[ -4  -3   4   2   7  -4  24  -2   0 -10   3  -1 -24   9  14   8  -3  -4
  -9   0  -1  -6  -7  14   6  -3  15   2   8  -3   9  -3   0  -9  -4   2
  -2  -1   5  -5  -4  16  17   1  30  -4  20   0   1   0  -3  -5  -2  -1] : (48)/(17)
[  4  -2 -33  -6   9 -12  31  -3  -4 -10   2 -11 -39  12   7  20  -2   0
   5   1   3   8 -14  13   5   7  11 -18  26  17  -5  -7  -1 -18 -12   4
  -5  -2 -11 -14  -5  23  23  -1  47  -2   4  -1   5  -5   0  -4  -2  -3] : (48)/(17)
[ -6  -5  28  10   0  11   0   8   6  -5  -5  31  18  -1   1   5  -8  -1
  15   2   0   7   3  -9   1 -18 -13  19 -19 -20   4   1   1  -1  -4  -3
  -4  -1  -8  -2   2 -10   1   0  -9   0  21 -15 -23 -25  -4  -3   2  20] : (49)/(19)
[ 13   9 -59  -8  13 -21 -26  -9 -17  -7  -3  -3 -58  -3   2 -27   0  10
 -35   6  -3   4 -16 -16 -14  12   8 -21  22  33   1  -1   0 -10  -4   5
  14   8  -5 -14 -19 -10  11  -3  -3   4 -42  11   6   9   7 -18   7 -17] : (49)/(28)
[  0  -3 -11  -4   6   0  -6   1   4  -3   3   6  -9   2   3  20   4  -2
  42  -1  -3  14  -1   6   8  -1  -1   4  -1  16  -3   3   0  11 -14 -10
  -7 -16  -5   7   1  -5  -9  -3  19  -1 -10  -7  -8 -11   1  -2   3  -8] : (49)/(18)
[ 14  -1 -32  -2  -6  -4  -3  10  -9  -6  -3 -29 -38  -3 -12   9   2   4
  34  -5   9   9 -19   9   0   9   2 -21  14   5  11  -4   1 -17 -21   2
   9   3  -1 -18   1   4  -9  -2   6  -2  -8   1   0  22  -7   5   2  -8] : (48)/(28)
[ -1   8 -27  -9  16 -21  -4 -10  -1 -10   3  14 -34  12  16  -1   2   2
 -16   2 -10   5 -11   1 -11   1  16  -3  16  42 -32   1  -3   8  -2  -2
   4  -5 -14   8 -17   3  19   2  43  -1 -35  -2   8  -9   0  -8   8 -19] : (49)/(18)
[ -1 -13  30  17   4  31   2   7   5  -1   3   7 -41  -1  -1  21   1  -3
  29  -6   8   8  -8  -5  11  -7   3   3 -11 -27  79   3   8 -11 -11  -6
 -25  -3  10  -7   7   8   3  -6   9  -2  67 -27 -21  -8   5  -6  -4  12] : (48)/(17)
[ 18  12 -61  -9  20 -30 -30  -4 -17 -10  -6   4 -79  -7   3 -31  -7   8
 -25   5  -9   1 -26  -9 -17  12   9 -28  21  45  -2  -2  -7 -19 -15   5
  21   2 -14 -17 -17 -14  18   2  14   0 -52  -2   7  10 -13  -3  17 -26] : (49)/(28)
[  6   4 -49   5   7   8 -33  -4  -5   0  -5  -2 -47  -8  -9  -6   2   5
  -1   2  10  16 -11 -26 -10   1  -4  -6   5   7  57   7   2 -15   1  -2
  -5  -1  15  -5   0 -11  -3  -3 -17   5  -4  -6   4   3  16  -2   3   1] : (49)/(28)
[  1   2  -7  -1  12  -4   9 -12  -2  -9   0   5 -43   5   4  -8  -3   5
  -4  -2  -5   0 -13   1   3   6  11 -11  13   9  32  -1   4  -9  -2  -1
  -3  -2  -8   3  -5  11  17  -2  26  -3  24  -8  -1  -6   4  -7   1  -3] : (48)/(17)
[ -6  -1  -7  -4  -7 -12  28  -5  -3  -5  -7  10  31  11   2  14  -3   3
  30  -5   1   9   6   3   6   4 -10  -6  11  -6 -30  -5  -2   6  -2  -2
   0   3 -31   3   4   9   5   0  12  -4  17   3  -9 -18  -8  -2  -8  19] : (48)/(19)
[  3   2   6  -3   4 -17   7   6  -3  -5  -2  18  11   3   3 -11  -7   1
 -24   3  -4  -8  -1   2  -8  -7  -1   8  -1   3 -51   0  -7  -3  -4   6
  18   8 -15 -13 -11 -14  13   5  -4  -2 -33   9 -12   2  -5   4  10   2] : (49)/(19)
[ -1   0  26  -1   4   1 -15   5   0   1   4  15   3  -5   4 -24   1  -6
  -3   2  -3 -13   2  -3   2  -1   0   7 -12  -7   0   7  -3  14  -2  -1
   9   3  -7   5  -6 -16  -4   4 -16  -4  12  -6 -14  -2  -5   4   5   2] : (49)/(19)
[  5   1 -40  -6   2 -15  -5  -6 -10  -4  -1 -12 -12  -1   0  -7   1   5
   5   1  -3   3  -7  -8  -6  12  -4 -20  13   6  -1   1  -8 -11  -2   5
  10  -1  -5 -13   1  10   0  -4 -11   2 -12  11  10   8  -1  -3  -3  -4] : (49)/(28)
[  8   2 -36  -4  10 -14  12  -3 -12  -9  -1 -11 -59   9   3  -6  -1   5
 -14   0   1  -1 -20   5  -1  11  10 -20  23  25   6  -2  -4 -17 -19   7
   7   2  -8  -7 -14   9  21   1  29  -2  -9   2   7  14  -4  -5   4  -9] : (48)/(17)
[  3  16 -53   0  25  -8 -22 -15 -10  -8  -8  16 -75   3   0  -6  -6   4
 -30   3   1  23 -16 -28 -16   1   5 -12  20  33  26   1  -3 -22  -2  -4
  -4  -3  -3 -10 -13  -5  24  -2  16   9 -29  -2  12  -4  13 -12   7  -8] : (49)/(28)
[ -4   3 -24  -8  -4 -20  46 -10  -1  -7  -1   6  22  16  -3  16  -9   2
  -6  -3   0   5   3   9   8   6  -3 -11  18   3 -43  -7  -4  -6   7  10
   4   2 -25  -4  -3  22  23   0  28  -3   6   6   8 -12  -4  -3 -12  15] : (48)/(20)
[ -4  -6   9   3   5  -3 -30   7   5  -1  -9  32   9  -6   1 -11  -6   3
   8   5   0   8   6 -18  -9 -12 -12  17 -13  -4 -14   3  -2   8  -1  -1
   8   3 -12  -2  -2 -26  -7   5 -28   5 -20   0 -17 -14  -2   1  11  10] : (49)/(19)
[  3   0 -14   5 -10   3  11   0  -2  -2  -2 -10  -3  -1  -3   8  -3   0
  19  -1  14   8  -6  -6   4   6  -6 -14   9 -14  29  -2   1 -11  -5   2
  -1  -1   0  -8   9  11  -4  -3 -10   0  24  -2   1   3   0   0 -10   9] : (48)/(28)
[  1  -4   1  11  -8   4 -15  25   8  -2 -10  22  34  -7   1  45  -8  -1
  37  -2  -3  25  11 -13 -10 -21 -18  20 -11   1 -50   3  -3  -8 -11 -10
  -8   7   1  -9  12 -11 -15   1  -7   2 -68  -5 -18  -8  -6   6   6  12] : (49)/(19)
[  1   4 -30  -8  -6 -21  15  -8 -10  -6  -6  13  11   9   3  -9  -8   6
   6  -1   0   6   5  -3   3  12  -7 -17  17   4 -33  -5  -4   0  -6   9
  15  -2 -34  -3  -3   7   7  -4  -7  -3  -1   4   0 -13  -6  -1  -4  14] : (48)/(19)
[  7  -4 -12   5  -2   6  -6   5  -5  -2  -5  -4 -29  -3  -3   8  -1   2
  27  -4  13  10 -11 -10   4   2  -8  -9   5  -9  55  -3   1 -20 -12   1
  -4  -2   3 -13   9  -3  -2  -6 -11   0  24  -8  -7  -1   2   1  -4  10] : (48)/(28)
[  0  -8  25   8 -14  15  20   8 -11   4  -1 -24  11  -8  -7   7   4  -3
   2  -5   7  -9   0   8   8   2   1  -4  -6 -27  36  -1   4 -11  -1   3
  -6   1  16  -8  11  10  -6  -6 -11  -4  37  -1   2  17  -1   0  -7   7] : (48)/(28)
[  2   6  -5  -3  -6 -17  32  -2  -5   1  -2   9  26   9   4   0  -5   2
   5  -2  -1  -3   2   6   7   5  -8  -8  11  -5 -37  -8   0   5  -2   4
  10   3 -31  -1  -5   9   9   1  15  -5  15   6  -5 -10 -11   2  -6  16] : (48)/(19)
[ -3   0  -2  15  14   5  -8   9   6  -4  -2  32 -13   0  -1  18  -9   3
 -23   5  -5  16   1 -22  -2 -21  -1  22  -4  11 -16   6   2 -18   1  -5
  -6   7   1  -9  -6 -11  15   0  10   2 -41 -11  -2 -11   7  -2   8  13] : (49)/(20)
[  8   0 -26   7  -1   7 -22   5  -3   2  -5  -9 -31  -8  -7  12   1   5
   1   1   9  16  -4 -27  -7  -4  -5  -9   3  -2  45   3   3 -24  -2  -3
  -5  -1   7 -15   7  -4  -9  -4 -16   5 -18   2   6  12   9   4  -1  -3] : (49)/(28)
[  4   2 -34 -10   7 -19   8  -1  -6  -7  -1   6 -13  12   4  12   5   3
  33   1  -7  10  -4   9  -9   7   3  -9  15  30 -41  -2  -8   3 -13  -4
   6  -2 -20   0  -4   4   1  -5  28   0 -33  -1  -2 -11 -12   0   7  -6] : (48)/(20)
[  6   1  -6  13   1   5 -22   9  -1   3  -5  -1 -11 -15   1  -4  -1   0
 -31   5   3   1 -10 -18 -12  -5  -4   4  -1  -2  10   5  -4 -21   3   3
   4   0  23 -13   0 -15  -4  -1 -29   8 -35   4   8  18   5  -1   6  -4] : (49)/(28)
[ -2  -3 -35  -8  19 -31  32 -16 -10 -12  -6  38 -32  16   7 -18 -11   9
 -32   0  -3   3  -7 -15  -1   5   4 -13  25  23 -29  -2  -3  -8   1   7
  12  -2 -44  -8 -20   5  40  -1  30  -2   2   2  -1 -25  -6  -9   3  16] : (48)/(20)
[  8  -6  -8   0  -3  -2  -4   8   8  -7  -5   3  10   5   1  20   0   4
  70   0   2  18  -5   6   1  -4 -11  -2   4   1 -10   1   1   5 -15 -10
  -6  -2 -12   3  17  -1 -16  -2  10  -8  -5  -9 -15 -17  -2   3  -4   5] : (48)/(18)
[ 14  -1 -27  11  -2   5 -28  11  -2 -10  -7 -12 -52 -12  -4   7  -1   1
  19   1   8  14 -14 -14  -7   2  -2 -15   5   3  34   2   0 -26 -17   0
   2   2  13 -23   5  -9 -12  -5 -16   6 -20   1  -6  17  -5   1   7  -3] : (49)/(28)
[ -4   5 -27  -4  10 -16  31 -11  -3  -7  -7  25  -2  17   3  18  -5   4
  -8  -3  -4  13   2   1   5  -1   3  -4  20  18 -32   7  -2 -10   2   4
  -8  -1 -22   1  -8  11  28  -1  40  -3  -7   0   4 -23   2  -9  -8  13] : (48)/(20)
[  6   1 -17   4   4   2 -12  -3  -2  -2  -4   4 -39  -7   0 -17  -5   7
 -17  -1   5  -4  -7 -20  -4   3  -4 -10   4  -6  49   0   4 -13  -2   2
  -1   1   5 -10  -2  -7   9  -6 -17   2  17  -4   3   4   7  -2   4   5] : (49)/(28)
[ -6   5 -22   0  20  -9  14 -15  -4  -7  -7  38 -34  11   6   5 -10   1
 -25   0  -2  18  -4 -26  -1  -7   8   2  17  21  -3  -1   0 -15   4  -2
 -11  -1 -22   1 -17   4  32  -1  32   2  -1 -10  -1 -30   7 -10   3  17] : (49)/(20)
[  0  -2 -15  -4  -7 -16   2  -1  -7  -6  -6  10  14   2   2 -11 -15   4
  -2   2  -1  -5   4  -7  -4   3 -12  -5   7  -1 -29  -2 -16  -1   0   5
  12   1 -20  -6  -2  -6   3   3 -12   2 -11   4  -4  -7  -4   1   1  10] : (48)/(19)
[ -4   4 -29   0  18  -7  -2  -3  -4  -7  -4  23 -41  10   2  21  -7   8
  -6   1  -3  23  -7 -24  -5 -10   5   5  12  31  -7   1   0 -17  -6  -4
  -7  -1 -11  -3  -6   3  19  -1  37   3 -35 -14   0 -15   7  -9   4  -3] : (49)/(18)
[ -4  -3  13   7  -2   3  -2  12   3   1  -4  12  10   1  -1   7  -3   2
  28   1   6  12   6  -8   0  -7 -13   5  -8 -14  -2   0   3   1   2  -4
  -1  -5  -9  -3   9  -7  -7  -2 -11 -12   5  -8 -14 -13  -1   0   1  11] : (49)/(19)
[ -1  -1 -11  -1   7  -6   6   6  -1  -8   1   8  -6  10   0  31  -2  -2
  38   1  -4  14  -1  11   1  -3   5   4   8  20 -26   1  -2   0 -12  -6
  -8  -4 -13   1  -7  12   2  -1  42   1 -22  -7  -7 -12  -5  -2   0  -4] : (48)/(18)
[  3  -1 -18   0   1   9 -10 -11  -9   2  -5 -15 -40  -3  -3  -8   3   1
  15  -4  14  -1 -11  -7   6   9  -1 -20  10  -7  65  -1   7   1  -2  -4
 -10   9   6  -4   4   6   0  -4  -9   0  36  -2   3   7   8  -3  -8  -2] : (49)/(28)
[ -5   2  -5   1  14  -3   2  -2   1  -2  -3  19 -20   4   0   8  -3   0
 -33   0  -4   8  -1 -13  -5 -11   7  12   1  13  -3   3  -2 -12   5   3
  -8   2  -2  -1  -4   1  20   2  21   3 -20  -6   2  -8   7  -5   3   6] : (49)/(20)
[  6   1 -27   0   4  -4  -2  -5 -12  -6   0  -5 -50   1   0  -6  -2   5
   4  -7   7   7 -14 -11  -2  11  -1 -29  15   1  41  -5   1 -16  -8  -1
   1  -2  -6 -13  -1  20  10  -4   1   2  21  -1   4   2   5  -4  -5   3] : (48)/(28)
[ -3   0 -22   5  10   2   6   0  -2  -9  -7  14 -23   5   0  32  -6   2
  20  -1   1  26   1 -13  -4  -8  -7   2   8   9   9  -2   3 -15  -7  -5
 -13  -2  -8  -7   0   4  16  -3  25   7 -16 -12  -7 -16   4  -4   1  11] : (49)/(20)
[  0  -3  -3   5   0  12  -9  -6  -4   3  -3  -9 -32  -5 -10  -8   0   2
   8  -9  10   2 -10  -4   6   8  -2 -13   3 -14  72   1  11  -5  -7  -3
  -9  -3   8  -3   2   3  -3  -4 -11   0  47  -8   4   2   5  -2  -3   0] : (48)/(28)
[  4   5 -23  -2   9  -5 -12  -1  -3  -1   2  -3 -30   0  -1   1  -4   1
 -35   3  -6   5  -7  -4 -11   1  12   2   5  22  -9   3  -1 -13   2   2
  -2   1  12  -4 -11  -9  11   6   5  13 -44   5  10  14   5  -5   8 -13] : (49)/(17)
[ -6   0  18   0   4   0   7  -5   1  -3   0  24  15   2   6 -13  -3  -2
  -7   1  -4  -5   3  -2   3  -4   0  24  -3  -6 -12  -2  -1  15   3   1
   4   0 -23   6  -7  -7  10   4  -1  -1  19  -5 -10 -20  -4  -2   1  11] : (49)/(19)
[  4  -4   6  -4  13   4  -3  -6   6  -6   0  15 -19   8   9  15  -3  -2
  39   0  -1  15  -5   6   5  -4   6   2   2   2  21   4   2   7 -12  -9
 -14  -5 -10  12   0   3   2  -2  28  -6  20 -15 -12 -21   5  -4   0   2] : (48)/(18)
[  0  -7  16   4  -3  -5   6   9  -2  -7 -11  28  23   1   2  13  -4   4
  63  -3   8  14   7  -5   2  -4 -23   2  -3 -21  -9   0  -1   8  -8  -5
   5   0 -33  -3  12  -3  -9   0  -7  -6  26 -13 -26 -26  -8   4  -4  28] : (48)/(19)
[  4  -3  12  -3  -2  -3  10   8  -5  -4   1   8  18   4   4  -6  -3   0
  30   0   3  -3   1   6   3   6  -8  -5  -1 -11 -14   0   0   5  -7   1
   8   1 -14  -7   4   0  -5   6  -8  -5  16  -3 -15  -7  -9   4   0   7] : (48)/(19)
[ 13  12 -57   5  12 -10 -17  -1 -13  -6 -10   6 -72  -2   0 -10  -6   9
 -40   0   7  14 -16 -27 -15   6   6 -18  20  24  22   1  -4 -36 -10   6
   5   1   9 -21  -7 -17  17  -1  -6   6 -41   7  13  12  13  -4   7  -6] : (49)/(28)
[  1  10 -51 -11  18 -32  40 -18 -11 -13   4  18 -26  21   9  10  -9   7
 -28  -1  -7   6  -9   3  -3  11  11 -16  33  37 -54  -2 -10 -12  -2   7
   9  -3 -34  -5 -17  18  39   2  55  -1 -16   6  12 -13  -5 -10  -1   2] : (48)/(20)
[  8   2 -20  -4  26   1 -44  -2  -5  -1   3  13 -77  -2   4 -16   2   1
 -14   2  -5   7 -14  -4 -12  -4  17   2   1  37  28   8  -1   3 -10  -9
  -2  -7   5   0 -16 -15   9   2  15  -3 -27 -12   1  -1   8  -6  19 -20] : (49)/(17)
[ -6  -2   1   6  -4   6  41 -11   3   3   3  -7  12   8  -1  19   0  -1
  -7  -5   2   2  -1   1  12   1   0  -6   9 -16  14  -8   4 -13   5   7
 -13   0   4  -2   2  23   7  -2  19  -1  37   0   9   1   4  -7 -13  15] : (48)/(20)
[  7  -1 -26   2  16  11 -42  10   3  -5  -3   8 -54   0  -2  33   5   1
  34   5  -4  30  -9  -6 -10 -10   6  13  -4  36  13   8   1  -4 -16 -14
 -16  -3  16   7   0  -6 -11  -3  27   4 -57 -14   0  -6  10  -3  12 -22] : (49)/(17)
[  3   0  10  -1  -2  -9   2  10  -5  -5  -3  22   9   0   6 -12  -8   1
  15   0   0  -1  -5   0   0  -1  -5   0  -3 -11 -20   0  -6   8  -8   3
  11   4 -24 -10  -5 -10  -3   1 -11  -5   7  -4 -16 -12 -13   3   4  13] : (48)/(19)
[  4  -6   7   9  10   5  -8   7   2  -4   1   3 -44  -1   5   8  -3  -3
 -10   1  -2   2 -10   1  -5  -9  13   4  -1   9  26   4   2 -13  -7  -4
  -3  -2  13  -8  -3   1  11   2  19   0  -1  -9  -5   1   5  -4   6  -6] : (49)/(17)
[  1  12 -31   1  15  -3 -17 -15 -10  -1  -3   6 -49   2  -5 -21  -3   1
 -28   0  10   6  -8 -30  -4  10  -1 -15  12   8  50   0   2 -12   6   0
  -3   0   1  -2  -9  -4  18  -7  -6   7  12  12  10  -5  14  -6   0   0] : (49)/(28)

[  3   0  25 -24  -1   1   2  22  -2  13  -9  13 -15  10  -5  -1  -3 -10
 -36  -3   6  -2 -13  -3   5   1  -2  21 -31  13 -11  -7   5 -16 -11 -13
  -4   4 -14 -22   3   3  -3  -7  -1  -3  -5   0   1  -4  14  39  -1  -8] : (44)/(60)
[  4  -3   8  11   0  -5   8   4  -4  -4 -15  -4   6   8  -2  -8   0   7
   7   3  -2  15   0   8  -9   6 -10  20 -30  -7   3  44  61   5   1   3
  -3  11 -11   8  13  15   0   0   0  -1  10   3   2   0  -3   2  -3   2] : (34)/(57)
[ -3  -8   5  -1  -3  -4   2  14  -2   2 -28   7 -10  34  -6 -18   2   1
  11  -7  28  17   0  -1  -7  -9 -13  45   2  12   6  37  45   5  -3  28
  -2   1 -22   4  17   9  -3 -11  14 -12   5  -5  -4  -8   2  20  -5   2] : (44)/(57)
[-10  -5  -8 -11   3   4   2  -5  -2  -2   1   8   5 -47   4  -2   6  12
  16  -1  24   3  -1  10   2   0   1  24   9  -3  -5   4   7 -26   2  23
  11  -2 -11  11  17   0   1  -2  -1  -1  12   4   1   7  -3   6  -4  22] : (44)/(57)
[-10  -2   5  27 -14  -3   0  -2   5   0 -13 -28   4  42   4   0  -4   9
  10   5 -14  27   6   8  -9   0 -14   0 -25  -7  -1  30  34  29   6 -13
   3 -15  -2  11   3  11   2   7   7  -5   7   9   4  -3   0 -10   4  -3] : (34)/(57)
[ -1  -5  21 -15 -12  -4   4  26  -5   6 -15  -9   2  12  -4  -9  -7 -20
 -50  -2  -4   3   0 -14  12   2  -5  45 -26  12 -11  21 -17 -17  10  -1
  -9  -8  -6 -11  -2 -12   3  -7   3   3  -6   5  -5  21   6  19 -16 -13] : (39)/(60)
[-16   8  -5  29  -1 -10  -2 -19   2 -12  10 -33  -4 -24 -11  21  -4  -4
 -31  -2  16 -22   8   4   0 -37   1 -20  69   3  -9 -58  -2  -9   1 -16
  -5 -16   5  -1   5 -15   5  13  40  -2 -12  -3 -13  -3  -2 -14  -2  13] : (34)/(60)
[ -2  -1   8   9  -3  -5  -5   4   4  -6 -13  -4   0  26   5 -14   1   7
  14   3 -12  20  -4  -5  -5  12 -10   5 -45  -6   4  35  21  14  -1 -26
   5  -6   0  18  10   3  -2  -2  -9   1  11   6   3   3  -3  -2   6   1] : (34)/(57)
[ -7  -2 -15  13   0  -5   0   0  -1  -1 -11 -20   7  15   1  -8   0   8
   8   0 -14  18  -2   4 -13   0 -14  16  -2   7  -7  44   3  17  10  -2
   2 -12  -8  13  12  40  -5  -6  -9  -3  14   3   0   9   0 -14  11  27] : (39)/(57)
[ -7   0  14  -5   1   1   2  20  -6  12 -13 -23   7   6   3  -8  -8 -13
 -42  -3 -13   3  -7  -6   1  -1  -8  34 -31  20 -10  24 -34  -3   5  -2
  -9 -18  -1  -5  -3 -14  14  -7  -4   2  -4   5  -3  -2  12   4   2   1] : (39)/(60)
[-20   0  -6  14  -5   0  -1   3  -5   3 -13 -31   9   2   7  -5  -6   2
  -5   1  -6  15  -1 -10  11  -7  -9  30  -2  14  -2  30  -5  21   4   7
   3 -17   2   5   6 -10  -7  -3  -3  -2   7   9  -8   4   0 -17   4  12] : (39)/(57)
[ 12   9  15   7   2   3   0   0   3  -3   3 -13 -14  12 -12  13  -4  -2
 -49  -7 -43 -15  -8   6  -2 -18   1 -31  -2   5   5 -35 -13  -9   7 -67
  -3  -9   7  -3  -3  -2   0  13 -18  -2  -8  -2  10  13   0  -8   4  -1] : (34)/(60)
[ -3   4   8  36  -2  -8   6 -14   3 -23  -8 -35  -3  -8 -12  17   2  18
   3  -5  20   4   9  -5  -4 -16  -2  24  54  -1   0  20  69   6   9   4
   0 -19 -15  13  14   1   8   5  39   2   6  15 -12  -8  -9 -12  -3   8] : (34)/(57)
[ -7   2  14   9  -1   2  -3  -6   1  -5  -5  -9   2   3  12  -1  -2  15
   9   4 -24   8  -2   3  -9  -5 -11  -2 -29  -7   7  16  25  16   2 -17
   5  -8 -13   8   6   7 -11  -1 -15  -2   6  -2  -1   4  -1   2  12   5] : (34)/(57)
[  4   1  24  15  -6  -4  -1  13   0   0 -11 -37   5  12   1  -9 -11  -9
 -41  -9 -10   9  -5  -4   2  -8  -8  47 -15  23  -2  28   3  -2  19 -12
  -7 -24  -9   0   0 -19   0  -7  -1   3  -1  -2  -8   1   5  -4   6  15] : (39)/(60)
[ -4   2   5   7  -5   1   8   3   1   0 -17  -7  -3  23  -3  -1  -4  10
   6   2   9  10   3   2 -11 -14  -6   9   6   1  -2   1  26  14   6  -9
   1   3  -8  11  16  11   5  -3  11  -7   9   0  -3   2   2  12   7   8] : (44)/(57)
[  3  -1  -3  25   4  -2  -1 -10   1  -7   5 -12  -2  17   4   0  -3  10
  11   4 -19  18   0   1   3   8   1 -11 -37 -21   8  20  21   7   3 -13
   6 -12  17   9   2 -21  -5   7   0   3   5   4  -1  -1  -8 -29   1  -5] : (39)/(57)
[ -9   2  -1 -19  -2   1   0  -6  -5   2  -8   3  -3 -30  -1   4  -1  -8
 -32  -4  16 -15   0   6  -2 -18   0   2  29  16 -15 -44 -34 -26  -4  -2
  -7  -4  -8   3  14 -12   4  -1   2   0  -8  -5  -2   5   9  15   4  28] : (44)/(60)
[  4   3  20  10   0  -2   1   8  -1  -5  -3 -14   1   6  -5  -3  -6   0
 -15   1  -9   8   4  -3   0   1  -2  18 -36   2   0  22  30  -9   3  -7
 -15  -5  -6  -2  -2   3   1   1   6   1   5   4  -2 -10  -3   4  -4  -9] : (34)/(60)
